Here is a tiny trained network, its code and every weight. The questions are about switching its units off for an input and a target symbol, where a switched-off unit gives its printed mean instead of its output.

import numpy as np


def w(rows, s, z=0):
    codes = np.array(rows[::2]) - 128.0
    scale = np.full(codes.shape[1], s)
    scale[-1] = z or s
    return codes * scale


def f(y):
    return np.maximum(y, 0)


def softmax(a):
    e = np.exp(a - a.max(-1, keepdims=True))
    return e / e.sum(-1, keepdims=True)


def log_softmax(a):
    a = a - a.max(-1, keepdims=True)
    return a - np.log(np.exp(a).sum(-1, keepdims=True))


def net(x, mask):
    ids = ['αδεηθλφ'.index(c) for c in x.split()]
    T = len(ids)
    res = E[ids] + P[:T]
    u = 0
    for l in range(2):
        q, k, v = (res @ M[l].T for M in (Q, K, V))
        z = softmax(np.where(np.tri(T) > 0, q @ k.T / 2**0.5, -1e9)) @ v
        res = res + np.where(mask[u], z, O[l][:, -1]) @ O[l][:, :-1]
        u += 1
        y = f(res @ A[l][:, :-1].T + A[l][:, -1])
        res = res + np.where(mask[u : u + 12], y, B[l][:, -1]) @ B[l][:, :-1]
        u += 12
    return log_softmax(res[-1] @ U[:, :-1].T + U[:, -1])


Q, K, V, O, A, B = {}, {}, {}, {}, {}, {}
E = w([
[68,93,217,123,126],'α',
[107,136,59,134,84],'δ',
[133,189,142,1,133],'ε',
[99,65,86,199,157],'η',
[31,101,185,138,92],'θ',
[211,60,153,117,161],'λ',
[228,145,32,178,109],'φ',
],0.013)
P = w([
[155,231,141,208,251],'0',
[106,173,142,110,143],'1',
[102,148,142,107,142],'2',
[123,139,114,125,147],'3',
[122,120,108,136,135],'4',
[126,101,105,143,133],'5',
[131,88,100,155,128],'6',
[131,71,96,150,115],'7',
[133,55,92,154,108],'8',
[138,43,82,163,104],'9',
[148,29,79,165,93],'10',
[144,14,79,170,89],'11',
[147,2,74,174,75],'12',
],0.0073)
Q[0] = w([
[80,230,237,8,24],'0.h1',
[211,147,14,126,103],'0.h1',
],0.015)
K[0] = w([
[91,185,142,110,160],'0.h1',
[117,73,98,92,7],'0.h1',
],0.018)
V[0] = w([
[129,58,238,65,154],'0.h1',
[254,190,161,39,125],'0.h1',
],0.0068)
O[0] = w([
[219,115,254,207,82,50],'0.h1',
[208,36,88,67,36,3],'0.h1',
],0.0087,0.0029)
A[0] = w([
[194,94,126,254,78,199],'0.n1',
[104,92,210,233,139,150],'0.n2',
[192,157,181,111,126,175],'0.n3',
[179,106,65,102,98,129],'0.n4',
[186,45,135,88,123,143],'0.n5',
[215,133,156,103,75,141],'0.n6',
[156,167,84,142,103,112],'0.n7',
[204,101,151,87,135,128],'0.n8',
[186,157,48,129,213,62],'0.n9',
[157,193,66,124,37,205],'0.n10',
[107,72,31,218,134,251],'0.n11',
[165,233,52,95,84,115],'0.n12',
],0.0065,0.003)
B[0] = w([
[183,149,253,45,152,168],'0.n1',
[149,184,200,197,96,209],'0.n2',
[190,159,127,117,154,154],'0.n3',
[163,123,78,182,107,164],'0.n4',
[76,84,74,170,180,169],'0.n5',
[89,124,134,171,200,162],'0.n6',
[120,122,133,206,117,139],'0.n7',
[119,122,117,150,169,159],'0.n8',
[168,108,85,205,48,164],'0.n9',
[74,207,137,210,175,163],'0.n10',
[141,176,141,36,185,254],'0.n11',
[123,219,233,186,122,159],'0.n12',
],0.0061,0.0084)
Q[1] = w([
[120,64,254,135,50],'1.h1',
[219,93,141,83,176],'1.h1',
],0.0073)
K[1] = w([
[218,190,197,233,192],'1.h1',
[183,3,110,58,250],'1.h1',
],0.0056)
V[1] = w([
[127,182,189,193,1],'1.h1',
[227,181,127,91,220],'1.h1',
],0.0051)
O[1] = w([
[196,164,96,253,53,72],'1.h1',
[118,232,201,47,95,251],'1.h1',
],0.0052,0.003)
A[1] = w([
[131,125,174,144,94,12],'1.n1',
[65,147,132,185,144,134],'1.n2',
[144,82,173,116,145,100],'1.n3',
[91,76,111,158,130,225],'1.n4',
[129,137,173,81,159,198],'1.n5',
[148,117,83,59,149,29],'1.n6',
[93,103,150,65,116,190],'1.n7',
[120,166,198,86,148,87],'1.n8',
[200,151,165,121,2,5],'1.n9',
[130,111,148,121,157,113],'1.n10',
[112,94,147,99,70,229],'1.n11',
[134,149,158,232,73,136],'1.n12',
],0.0097,0.0026)
B[1] = w([
[133,136,115,142,155,158],'1.n1',
[86,110,141,157,134,254],'1.n2',
[127,140,137,120,111,165],'1.n3',
[132,99,136,147,78,168],'1.n4',
[139,146,130,116,106,221],'1.n5',
[142,102,89,109,215,151],'1.n6',
[158,141,69,121,103,173],'1.n7',
[144,177,129,116,112,223],'1.n8',
[131,197,8,96,153,162],'1.n9',
[121,157,132,110,120,164],'1.n10',
[143,104,116,144,79,145],'1.n11',
[161,92,60,161,173,206],'1.n12',
],0.011,0.0072)
U = w([
[158,150,88,182,107,4],'α',
[90,105,134,137,77,117],'δ',
[119,53,141,167,42,229],'ε',
[2,160,174,148,147,109],'η',
[109,37,173,210,155,202],'θ',
[158,204,177,68,103,161],'λ',
[116,76,103,75,177,92],'φ',
],0.007,0.0032)

Each question gives the input, a string of symbols that net reads in full, and the target symbol t.
The units are the heads (2 rows each of Q, K, V and O) and the neurons (one row each of A and B). Each row of codes is followed by its name. A weight is (code - 128) times the scale printed after its matrix; where a second scale follows, it is the last column's (O, A, B and U).
mask holds one flag per unit, layer by layer, with each layer's heads first. A switched-off unit (its flag False) gives its mean, the last column of its rows in O or B, instead of its output. The means were averaged over made-up inputs and are rounded, as every weight is.
A unit's drop is (log p(t) with every unit on - log p(t) with that unit switched off) / (log p(t) with every unit on - log p(t) with every unit switched off).
The circuit of an input: a set's keep is (log p(t) with only the set's units on - log p(t) with every unit switched off) / (log p(t) with every unit on - log p(t) with every unit switched off). Starting from the 12 units with the biggest drops (on a tie, the unit counted first), units are removed one at a time, each time the one whose removal leaves the highest keep (on an exact tie, the one counted first), for as long as the keep stays at least 0.8.
units of the circuit, in order: the units of the circuit, biggest drop first
unit that matters most: the unit with the biggest drop
top k neurons: the k neurons with the biggest drops, biggest first
top k neurons in layer l: the k neurons of layer l with the biggest drops, biggest first
drop when u is switched off: that unit's drop, to one decimal
input φ η ε η λ ε α, target φ: units of the circuit, in order	[0.h1, 1.n6, 0.n2]
input ε α α η λ η η α ε φ θ α, target ε: units of the circuit, in order	[0.h1, 1.n11]
input λ η η φ η η α η η θ α δ θ, target λ: units of the circuit, in order	[0.n1, 0.h1, 1.h1, 1.n9]
input φ α λ, target φ: units of the circuit, in order	[0.h1, 0.n2, 1.h1, 1.n6]
input α η ε ε η θ φ η φ, target φ: units of the circuit, in order	[0.h1, 1.n6]
input λ α φ α η α, target λ: units of the circuit, in order	[0.h1, 1.h1, 0.n1, 1.n8]
input ε φ α θ, target ε: units of the circuit, in order	[0.h1, 1.n11]
input α θ η, target θ: unit that matters most	1.h1
input η η θ η η θ ε δ θ α η δ, target η: units of the circuit, in order	[0.h1, 1.n12]
input α φ α λ θ η α α λ λ, target λ: units of the circuit, in order	[0.n1, 0.h1, 1.h1, 1.n8]
input θ η α, target θ: top 3 neurons	[0.n11, 1.n12, 0.n2]
input η η η φ λ, target φ: top 2 neurons	[0.n2, 1.n6]
input η ε ε α ε ε λ, target λ: top 3 neurons in layer 0	[0.n1, 0.n3, 0.n9]
input λ φ θ, target λ: unit that matters most	0.h1
input α ε ε η η η ε λ λ α θ α, target α: top 4 neurons	[0.n2, 1.n9, 1.n12, 0.n11]
input θ η ε α δ θ, target θ: top 3 neurons in layer 0	[0.n11, 0.n2, 0.n1]
input θ η φ η η θ α δ δ θ η ε α, target θ: top 3 neurons	[0.n2, 0.n11, 1.n12]
input α ε η α η ε η η α θ, target α: top 2 neurons	[1.n9, 0.n2]
input φ ε φ η α ε λ φ λ θ, target φ: top 3 neurons	[1.n6, 0.n2, 0.n11]
input λ δ φ η α α η α θ λ η ε α, target λ: unit that matters most	0.n1
input η θ θ η λ φ φ η, target φ: drop when 1.n2 is switched off	0.0
input α φ η θ φ η θ δ η η, target η: drop when 0.n11 is switched off	0.5
input φ α λ λ η λ η η ε θ, target φ: drop when 1.n4 is switched off	-0.1
